Each row is followed by its class.
[ -46 -176   17  114  -79  -45  -20  -36   11  264 -115  -25  127 -152
   64  -63 -169 -243  -96   46   73  121   42  107  -27   80   87  111
    9  -48  225 -105  -47]  Q
[   6  -38   67   95  221  -87  -37 -112   48 -299  -49 -235   27   35
   86  140 -217  -65  227   63   51  276   94  -71  -56  127   98  180
 -204  248   -9 -143  -61]  Y
[ 326  136 -632   91   22   37 -260  117   81  -36  -18 -301  176 -197
 -136  267  -86 -204 -357  -40 -230 -174  205  123  256  -99   90 -209
   97  -48  178  -45   56]  J
[-138  -48   24 -251 -149  -56  -84  -30   54  304 -432   89  324 -337
 -406  165 -356 -196   31  107  108   78  306 -191  240   47   83  154
   18  167  -75 -231  282]  W
[-178 -158 -178   63  -17  -78  -36 -151  -25  -62  160   16  -28  192
  -74  192  191  213  -34   -1    9  -40 -128   28  -72   81  -15   15
 -146  -63 -173 -254  151]  N
[ -35   98 -291  -11   27  -76 -381  -18  168 -440  -10 -121  167  164
  -11  276    0  184 -285  -60   74 -278  194  177  169   24   46 -192
  222 -131  139 -153   -5]  S
[ -75 -113   33  -33    9 -101  198   15  188  -90 -217  -68  191  -31
  189    8 -246  -62 -105   54  164  -20  340 -264  -21   95  -64 -104
  -76 -100  102    9   -6]  R
[ 210   84 -228  -77 -194  327  186    1  -16  -23  226  -17  111 -209
  -66   53  476  100 -291 -177 -319  -79  230  309  223  -73   81 -282
  161   31 -212  -48  263]  N
[-240  -94  -19   10 -171    2   82  126  152   69  132   15  120  270
   19   68  253  112 -116  -29  194 -155 -119 -163   -4  -62 -159   87
  239  -12   54 -153  -23]  J
[ 220   47 -494   49    9  172   47   -2 -110   31  104 -351  -38 -347
  -41  366  267 -488 -166 -162 -230   28  250  398  -70  319  219   38
   63   90  -38  -96   99]  W
[ 376   69 -343  104  -90  104  -94 -344  -25 -137   72 -243 -496 -178
 -503 -124   72 -102 -107   63 -235  128  317  340 -380  160   25  -74
   10  344   -1  -67  118]  S
[ 219   27 -131  -41   86    0 -104  -54  -49  127  -47   56    3  -42
   67   55 -174 -101  -62   30 -167  -23   -1   -9   24 -138  -64   34
   66 -222  169 -125  101]  Y
[ 280 -178   89  235    4   68  181  146  -62    3  257 -140 -536  -47
  428 -390  399   90   21   77  -29 -113  -51   19 -444    4  153 -147
   -8 -279 -199 -143   76]  W
[ -31 -181  153   62  173  -45  -67 -148  283   45   34 -195 -152  -78
  212  -58 -231  120  128   85  186   27  237 -148 -216   78  125  124
 -164 -113  271  -33 -155]  R
[  78  120  537 -131  226   -3  104 -125  205  -79 -178   29   89    6
 -120 -311 -152  499  264  172   65  176  142 -173   90   19  434  -20
 -246  220 -144 -433   61]  K
[ -50   70 -363 -102  256 -138   35 -220  -34 -129  -21 -138   36 -188
   31   39  -25  -76  -63  -17 -227   80   70  126   82   72  -90 -258
    8  -73  -87   -4   79]  R
[  46  268  157  -96 -170  209    9 -189  -84   25 -120    4 -168 -419
 -302  -59   27 -292  101   -4  -31   13  325  114  -80 -256  144  207
  272  210   24  -17  -10]  S
[  79   41  -51   -6  -41   96  -36   13 -192   58  126  -32   30  -28
  -77   26   51   -2   27    5 -288   16   -4  -99  -78  -15 -109  -62
   93    8  -74   57   40]  Q
[ -50 -294  -47 -148   58 -259   24  290 -229  248  -65  -74  351  -42
  -20   73  -93  -77   96   -7   65  -95 -127 -290   59  -72  136 -201
  -15  -97 -150   -3  117]  B
[ 377    4    3  -87  -38  122 -110 -191  189  -88 -208 -354  117  -96
  -38 -124 -131  226 -279  -24 -159 -182  327 -133  129 -168  485  -56
   16   22  121 -202  -49]  J
[ 155  238 -182  225  190  135  240  224   19  108   46 -383  188 -408
  269   17  124 -420  276   -4 -203  425 -104  147  -68  -35    4  232
  -32  274  199   48  -51]  W
[-240 -210  191   67 -159  214 -362  296  259  -32  348   95   44  -13
  118   67   71  -36   64  163  334  202 -304  122 -138  209 -177  107
   86 -227  314    5 -101]  K
[ 239 -193  -58   24  -96  -18  -86  -33 -210 -180 -160 -308  295  -56
 -164   23  392  100 -364  -43 -135 -189 -259   -4  341   36  252   -9
  269   81 -104 -298  110]  K
[-145 -174   29   91  -99  151 -368  -53    2  118   46  -19  -98 -279
  -14   25 -102   44 -183   78   40   55   74  239   35  223  123 -192
 -325 -263  146  -44  -76]  S
[ 137  -91 -102  198 -208  178  -49  -37 -185   90  362   97 -769  353
 -106  -38  310  202 -180   51  -31  -33  231   95 -191 -211 -444  -31
  -44 -107 -221 -326  142]  R
[-125  227 -100  124   13 -130   48    4  -70   13  -81   44  185  -50
  -49  103   48 -146  -18  -48    5 -135   10   29   83  -69  -70    6
  -49   23  -45   14  -37]  Y
[  -2 -201  -32  254  -72   35   16   51  202  130  135   -7   87  -31
  187 -333   60 -120   71   91 -206  349   13  202 -240  111  311  -34
  -61 -106  126 -260  328]  K
[-194 -141  291  -95   36   85  -25   11  214  -43  -33  105  -23   32
  196  -65  -46   27   37  113  490  -54   53 -234 -239  108  -41  211
  -20 -149  351  -32  -30]  S
[ -21 -247 -199  142  103  -87  138 -151  -67   14   37 -219 -116  196
  -19  -21  289  222   25 -116 -377  -50  101  129   26   11  129 -261
  -81  -68 -154 -156  106]  Q
[ 123  145  389 -153 -170  322   85 -181 -173  176  118  223 -329  -73
 -128   50 -103  275   89   10 -191  -50  -30 -105  -14   23 -195  143
  -55   36 -119   82 -285]  R
[-112 -109  -65  -41  111  -46  -67  111   81 -175  189  -88  506 -180
   27  185  126  133   -9   66   23   32 -234 -177  234  114  -99 -120
   97   41   14  -16  145]  R
[ 159 -288 -103   15 -105 -169  313  125  137  207 -137  -64  166   21
  360   -7 -131  -84  -25  -49  122 -140  385   -6 -121  -58  162   15
  -42 -110 -161  -22  -39]  R
[ -82 -258  -81 -200 -226  176  494 -292 -374   18  -38  235 -899  443
  130 -135   83  145 -495 -210   35  -38  234  207  100 -138  106 -223
  -39  -73 -282  -89  117]  S
[ -97  -72  194 -133 -372  314   25  -56  117   12  141  324 -509  349
 -205 -236  117  386   -7   11  -45  -34  132   86   -3 -254  -92 -165
   35  -44 -201 -132   54]  N
[-190 -420  211  -50 -313   78   -2   30   69   21 -120  -77  209  -44
  214    0   40   31 -239  -33  299 -180  -91 -157  107  193  -17  116
   46  -88   89   36 -203]  R
[-120 -355  143 -260  349  245   50  188  141 -166  150 -174  383    5
  108  101  811 -128  413   45  330  -98 -425 -142 -214  178   -4  281
   99 -130  264   89   -1]  Q
[-284   26 -314  116  -89  -95 -187   71  130  -21  100   16  369   25
 -412  143  428  220 -157  132 -156  101 -253  210   76  411   18 -240
   19   29 -266  207  300]  Y
[-102 -137  467  -11  -68   29  149 -267   91 -331   69    2  108  261
  140   -5   39  354  136  -80   66  -46  -73 -166   -1  -74  129  252
   47  152  -36 -135 -171]  B
[ 107  -28  306 -274  301  151   -7 -250  -58 -283   15  -98   14 -273
  -67   95  103  143   70    7  155  -45  215  -96  279  -66  253   95
  -61  193  -73   22  -17]  W
[-116   60  284 -125   76  171    8   39 -229   -6  176  179  124    2
   61   20  212  248  165  104  -42  221 -370  -41  101 -211  -29  137
  101  -32   30   61  101]  W
[ 210 -223 -129   15   23  -54  175 -183  392  132  -74  -74  236  326
  264  -37  -23  280  107  -69   85 -138  429   29 -215 -149  255  405
 -204   51   34 -156   43]  K
[-184  548  106 -118   14 -145 -309  318   69 -248  -13  -30  370 -515
 -386  184  -42 -259   -5 -123  228   72  -41   72  224  315  300 -281
  132  208  -96  465  231]  B
[  85  114 -357  -96  -52   11 -279  -30  162  -50  -48   48  469  205
   11   97  167    9 -440 -148  -49 -213  236  299  249   56  335  -59
   15 -147   -8 -270  294]  R
[-233   69   42 -201   83  254   42   37  102   -7  149  218 -128  120
 -159 -208  406  204 -220   67  132  -74   98   69  204   84  239 -244
  223  -12  -39   33  221]  Q
[  48 -226  160   82   12    4  205   -5  -96  -42 -134 -130 -478  114
  408 -231  -29  -16   93  -12  174   11   11   51 -286   61  233  160
   33    2   57  116 -245]  S
[  96  169  357 -159 -102  428  -10   25  -53  130  217   68 -278  128
   91   21  281  421  -90  -64 -137   36 -308  117  183   53   77  111
   35  -40 -194  -21 -247]  Y
[-384 -280 -172   32 -156   16 -113  -47  348  -78   13   52  204  152
 -108  526   19   37   60    1  229  -28   51  144   61   99   89  189
  -29 -160   84 -359  141]  Q
[  69  -20  -77 -109   77  -43   40  -25  -52   74   51   82   11  100
   35    8  -71  -15  119  -11  -51   14  100   -6  -90  -49  -85   -5
  -84   17 -129  -37   55]  Y
[-122 -276    1  -21 -214  185  200  -26  -11  101  -54   18 -301 -110
  184   65  106  104  -78  -75   -7 -253   46   17   26   67 -158 -137
   -8 -302  -76   -6 -132]  Q
[   2 -192  206 -135 -276  239 -251   56  229  400 -113 -149   15 -181
   -8 -114 -185   25  120   85  151  -47  -85   29 -200  -35   24  310
  143  -34  376  146 -523]  S
[  57 -191  -88   49  -30   32 -164 -124  102 -127   86 -177  -97 -120
 -117  -22  104  125  -51   89  227  -95  126  -12  -92  -21   62  154
  130  120  132 -173  110]  K
[ -58  464 -246  213  217 -227  -58  231  105 -215  233 -197  627  158
  101  339  -71  -37  -38  -67  -93  108   99 -397  -50  -54 -281   16
  -74   73  157   59  219]  K
[ 113  276   44    6   59  -97 -458   29  206  -64   63   94   54   58
  -97  106 -337  -28 -151   48  214 -250   77  -70   18  -39 -103   27
  127 -143  342 -102 -152]  Y
[  32   -5  107   30  -50   90  183  -46  157 -128  -16  -70 -132  -94
  -29  -43  302  252   73    7  -11  -44 -404   11   33  -65 -262  -61
  -32  -90   13   92  -88]  Y
[-162 -140   42  -27  -17   83 -141   -4  -63 -281  156 -129  361   11
  -82  405  163 -304 -193  -76  168   10  198   49  189   79  348   79
   38   38  -49 -210   36]  B
[  -8  -18  169 -140  144 -189 -150 -418  124 -383 -267 -100 -233   47
  -79  -21 -277  -90  136 -142  372 -138  587  169   75 -152  425  151
 -305  267 -241   16 -185]  Y
[ 121  -69  288   64  -69  -61   92 -217   80  228  -74    6  102 -131
   55  -84 -172  -84 -229   66  222  124  158   61  -31   -7  242  227
 -196   21   14 -110 -139]  Y
[ -45   89 -206 -118  105  -28  -55   17  -36  -46   12   62  171   -2
   41   96   61  -73  -39  -96  -97   42  -66  188  144   60   50  -68
   50   10  -56  135   97]  S
[ 241 -352 -204  -24 -181  -29  126  -13   96    9  -10  -49 -169  175
  103 -145   65   39  -65 -104  -79 -251   43  218  -41   89  -20  -64
  249   70 -168   25 -173]  B
[  54  -85   44  -49   87 -154 -111  -80  -42   39 -111   59 -126 -135
 -163 -175  -65   -3 -131  114   28 -121   22 -296   11  166   -6 -172
  -49  -94 -138  -41  215]  J
[  79   69 -231 -115  103  194 -350  198  153  242  123  208  -35 -112
  -22    4   17 -166 -148  128   83 -108  486  289  -34  144  167 -125
  397 -318  396 -352  332]  R
[-195  -96  579   -3  -21   36  193 -138  514   38   31  140  -25  162
  258 -237 -145  268  221  144  232  130  216 -276 -185  -15  -15  328
   85   64   35  -42 -219]  S
[-179  -77 -119  162 -129  -23   50 -126   82  276   33  142  152  147
 -205  152   19  213    8  152   45 -133  -78 -194 -107 -110 -253  237
 -135  -18  139 -136   33]  Y
[-106 -107   80  -90  -37   47   48  159  118  248   21 -100  555  -59
   51  281   74  -99  195    2  191  223 -300   52   -7   93   -2  421
   32  163  167   91 -176]  Y
[  55  116   20  -43  -65   90  -50 -185  -68   27  154   23  146  128
 -101   38 -146  160 -202   89 -225  150 -107  -36  -25  -46  -54   60
   59    5   80  -90 -146]  K
[  75 -110   61 -288   80  225 -378 -346  104 -215  161  177 -166  336
 -321  339 -316  204    2   34   69   34  277  248   56   43  393   91
 -164    2  152 -511  -48]  N
[  25  -92  -40  119 -142   -5   41  183  129 -131  -96   43  -85 -133
   93   -5  -20  -82  -73   17  228 -148 -160  -54   41   85   49  -39
   63  -38  105 -161  152]  S
[   8  -18  -28  261   75  -60  125  235  186  368   23   31   -2  119
  264 -389  118   -1  355  235 -128  139  -11  107 -306  -85 -241  170
  324  -15  172   92 -212]  R
